Below are the code and all the weights of a small trained network. Each question names an input and a target symbol and asks about switching units off, where a switched-off unit gives its printed mean instead of its output.

import numpy as np


def w(rows, s, z=0):
    codes = np.array(rows[::2]) - 128.0
    scale = np.full(codes.shape[1], s)
    scale[-1] = z or s
    return codes * scale


def norm(h):
    return h / np.sqrt((h * h).mean(-1, keepdims=True) + 1e-5)


def f(y):
    return y / 2 * (1 + np.tanh(0.7978845608 * (y + 0.044715 * y**3)))


def softmax(a):
    e = np.exp(a - a.max(-1, keepdims=True))
    return e / e.sum(-1, keepdims=True)


def log_softmax(a):
    a = a - a.max(-1, keepdims=True)
    return a - np.log(np.exp(a).sum(-1, keepdims=True))


def net(x, mask):
    ids = ['ΞΦΨΩαγδεζηθστ'.index(c) for c in x.split()]
    T = len(ids)
    res = E[ids] + P[:T]
    u = 0
    for l in range(2):
        q, k, v = (norm(res) @ M[l].T for M in (Q, K, V))
        z = softmax(np.where(np.tri(T) > 0, q @ k.T / 3**0.5, -1e9)) @ v
        res = res + np.where(mask[u], z, O[l][:, -1]) @ O[l][:, :-1]
        u += 1
        y = f(norm(res) @ A[l][:, :-1].T + A[l][:, -1])
        res = res + np.where(mask[u : u + 8], y, B[l][:, -1]) @ B[l][:, :-1]
        u += 8
    return log_softmax(norm(res)[-1] @ U[:, :-1].T + U[:, -1])


Q, K, V, O, A, B = {}, {}, {}, {}, {}, {}
E = w([
[100,101,107,155],'Ξ',
[71,84,113,174],'Φ',
[99,116,109,156],'Ψ',
[86,121,140,199],'Ω',
[224,115,97,46],'α',
[123,107,154,173],'γ',
[118,70,155,160],'δ',
[151,101,172,149],'ε',
[233,128,173,76],'ζ',
[106,40,163,87],'η',
[149,159,253,175],'θ',
[180,149,248,150],'σ',
[153,90,200,73],'τ',
],0.0046)
P = w([
[116,175,86,127],'0',
[169,86,102,217],'1',
[230,37,95,255],'2',
[163,58,162,173],'3',
[49,203,123,113],'4',
[172,54,166,176],'5',
[141,73,184,146],'6',
[56,183,146,102],'7',
[153,66,191,147],'8',
[120,88,194,127],'9',
[65,164,168,97],'10',
[141,84,196,123],'11',
[99,102,200,111],'12',
[82,196,143,85],'13',
],0.0095)
Q[0] = w([
[1,242,52,19],'L0H1',
[118,71,118,108],'L0H1',
[194,144,130,93],'L0H1',
],0.026)
K[0] = w([
[153,139,5,173],'L0H1',
[113,89,136,114],'L0H1',
[160,130,146,79],'L0H1',
],0.03)
V[0] = w([
[141,48,19,26],'L0H1',
[81,47,43,177],'L0H1',
[249,201,116,194],'L0H1',
],0.011)
O[0] = w([
[191,124,30,30,1],'L0H1',
[46,119,137,12,215],'L0H1',
[169,195,205,125,129],'L0H1',
],0.011,0.0042)
A[0] = w([
[67,100,79,177,165],'L0N1',
[173,2,155,152,152],'L0N2',
[134,155,71,189,106],'L0N3',
[165,79,177,102,126],'L0N4',
[204,64,89,124,140],'L0N5',
[195,112,98,90,3],'L0N6',
[184,166,120,82,111],'L0N7',
[183,100,126,161,161],'L0N8',
],0.017,0.0062)
B[0] = w([
[49,108,134,137,190],'L0N1',
[93,92,255,99,246],'L0N2',
[153,92,159,132,131],'L0N3',
[78,119,137,95,162],'L0N4',
[122,72,97,79,150],'L0N5',
[125,178,130,86,129],'L0N6',
[106,135,150,162,136],'L0N7',
[194,109,146,87,158],'L0N8',
],0.032,0.011)
Q[1] = w([
[121,254,119,72],'L1H1',
[161,136,140,102],'L1H1',
[194,53,129,104],'L1H1',
],0.034)
K[1] = w([
[195,175,4,140],'L1H1',
[156,127,129,105],'L1H1',
[125,117,224,73],'L1H1',
],0.034)
V[1] = w([
[143,164,218,155],'L1H1',
[157,250,109,69],'L1H1',
[223,52,128,59],'L1H1',
],0.024)
O[1] = w([
[191,224,152,162,244],'L1H1',
[176,150,139,8,63],'L1H1',
[129,30,246,164,72],'L1H1',
],0.018,0.011)
A[1] = w([
[141,25,71,151,97],'L1N1',
[56,145,139,111,79],'L1N2',
[253,127,84,157,3],'L1N3',
[200,62,191,96,190],'L1N4',
[184,195,94,234,183],'L1N5',
[131,194,152,67,133],'L1N6',
[75,93,148,88,71],'L1N7',
[49,166,106,180,147],'L1N8',
],0.023,0.006)
B[1] = w([
[29,76,193,140,139],'L1N1',
[64,90,154,120,202],'L1N2',
[131,108,255,51,135],'L1N3',
[207,152,5,135,254],'L1N4',
[40,87,45,237,192],'L1N5',
[133,75,239,155,229],'L1N6',
[86,83,87,135,212],'L1N7',
[159,184,107,27,225],'L1N8',
],0.033,0.0091)
U = w([
[134,168,113,38,102],'Ξ',
[67,137,34,28,1],'Φ',
[128,205,90,70,166],'Ψ',
[62,184,14,141,112],'Ω',
[170,100,72,69,227],'α',
[133,233,168,148,198],'γ',
[131,90,226,61,139],'δ',
[159,141,250,209,23],'ε',
[215,137,123,167,208],'ζ',
[57,13,63,134,95],'η',
[105,143,86,229,128],'θ',
[130,130,108,250,84],'σ',
[180,9,168,212,6],'τ',
],0.016,0.0054)

Each question gives the input, a string of symbols that net reads in full, and the target symbol t.
The units are the heads (3 rows each of Q, K, V and O) and the neurons (one row each of A and B). Each row of codes is followed by its name. A weight is (code - 128) times the scale printed after its matrix; where a second scale follows, it is the last column's (O, A, B and U).
mask holds one flag per unit, layer by layer, with each layer's heads first. A switched-off unit (its flag False) gives its mean, the last column of its rows in O or B, instead of its output. The means were averaged over made-up inputs and are rounded, as every weight is.
A unit's drop is (log p(t) with every unit on - log p(t) with that unit switched off) / (log p(t) with every unit on - log p(t) with every unit switched off).
The circuit of an input: a set's keep is (log p(t) with only the set's units on - log p(t) with every unit switched off) / (log p(t) with every unit on - log p(t) with every unit switched off). Starting from the 12 units with the biggest drops (on a tie, the unit counted first), units are removed one at a time, each time the one whose removal leaves the highest keep (on an exact tie, the one counted first), for as long as the keep stays at least 0.8.
units of the circuit, in order: the units of the circuit, biggest drop first
top k neurons: the k neurons with the biggest drops, biggest first
top k neurons in layer l: the k neurons of layer l with the biggest drops, biggest first
input Ξ ε δ, target ε: units of the circuit, in order -> (L0H1 L1H1)
input Ξ η Ψ σ Ω η Ξ ζ, target Ξ: top 3 neurons in layer 0 -> (L0N2 L0N5 L0N1)
input τ Ω δ δ δ, target τ: top 2 neurons in layer 1 -> (L1N4 L1N5)
input α δ η ζ η δ ζ δ, target α: units of the circuit, in order -> (L1H1 L0H1 L1N4 L0N6)
input ζ Ω δ δ δ σ γ ε, target ζ: top neuron in layer 0 -> (L0N2)
input α δ α α ε, target α: top 4 neurons -> (L0N6 L1N4 L0N5 L0N2)
input η Ω γ ζ η Φ τ ε Ω θ ζ, target η: units of the circuit, in order -> (L0H1 L1H1 L0N2)
input Φ θ Ω δ Ξ δ θ η Ψ, target θ: top 2 neurons -> (L1N5 L1N6)
input δ δ η δ δ, target δ: top 4 neurons in layer 1 -> (L1N6 L1N4 L1N8 L1N5)
input α δ Ω σ τ ζ α γ δ ε ε, target α: units of the circuit, in order -> (L0N2 L1H1 L0H1 L1N4)
input Ω δ τ ε δ τ Φ Ξ ε, target ε: units of the circuit, in order -> (L0N2 L1H1)
input δ γ Ω Φ η, target δ: top 4 neurons in layer 1 -> (L1N6 L1N4 L1N8 L1N5)
input θ δ δ γ γ γ δ η δ δ η η τ γ, target θ: top 3 neurons -> (L1N5 L0N2 L0N1)
input ε ε Ψ Ψ η Ω Ω, target Ω: units of the circuit, in order -> (L1H1 L1N8 L1N6)
input Ξ ε γ ε Ξ, target Ξ: top 4 neurons -> (L0N2 L0N5 L0N1 L0N7)
input Φ Ω δ, target δ: units of the circuit, in order -> (L1N5)
input δ γ η γ δ γ τ ε η, target τ: top 4 neurons -> (L0N2 L0N8 L1N4 L1N8)
input τ δ α ε Ω γ, target ε: units of the circuit, in order -> (L1H1 L0N1 L0H1)
input α δ Ω θ θ δ γ δ ε Φ Ψ η δ Ψ, target α: top 2 neurons -> (L1N4 L0N5)
input ζ ε γ Ω α σ, target σ: units of the circuit, in order -> (L1N5 L1H1)
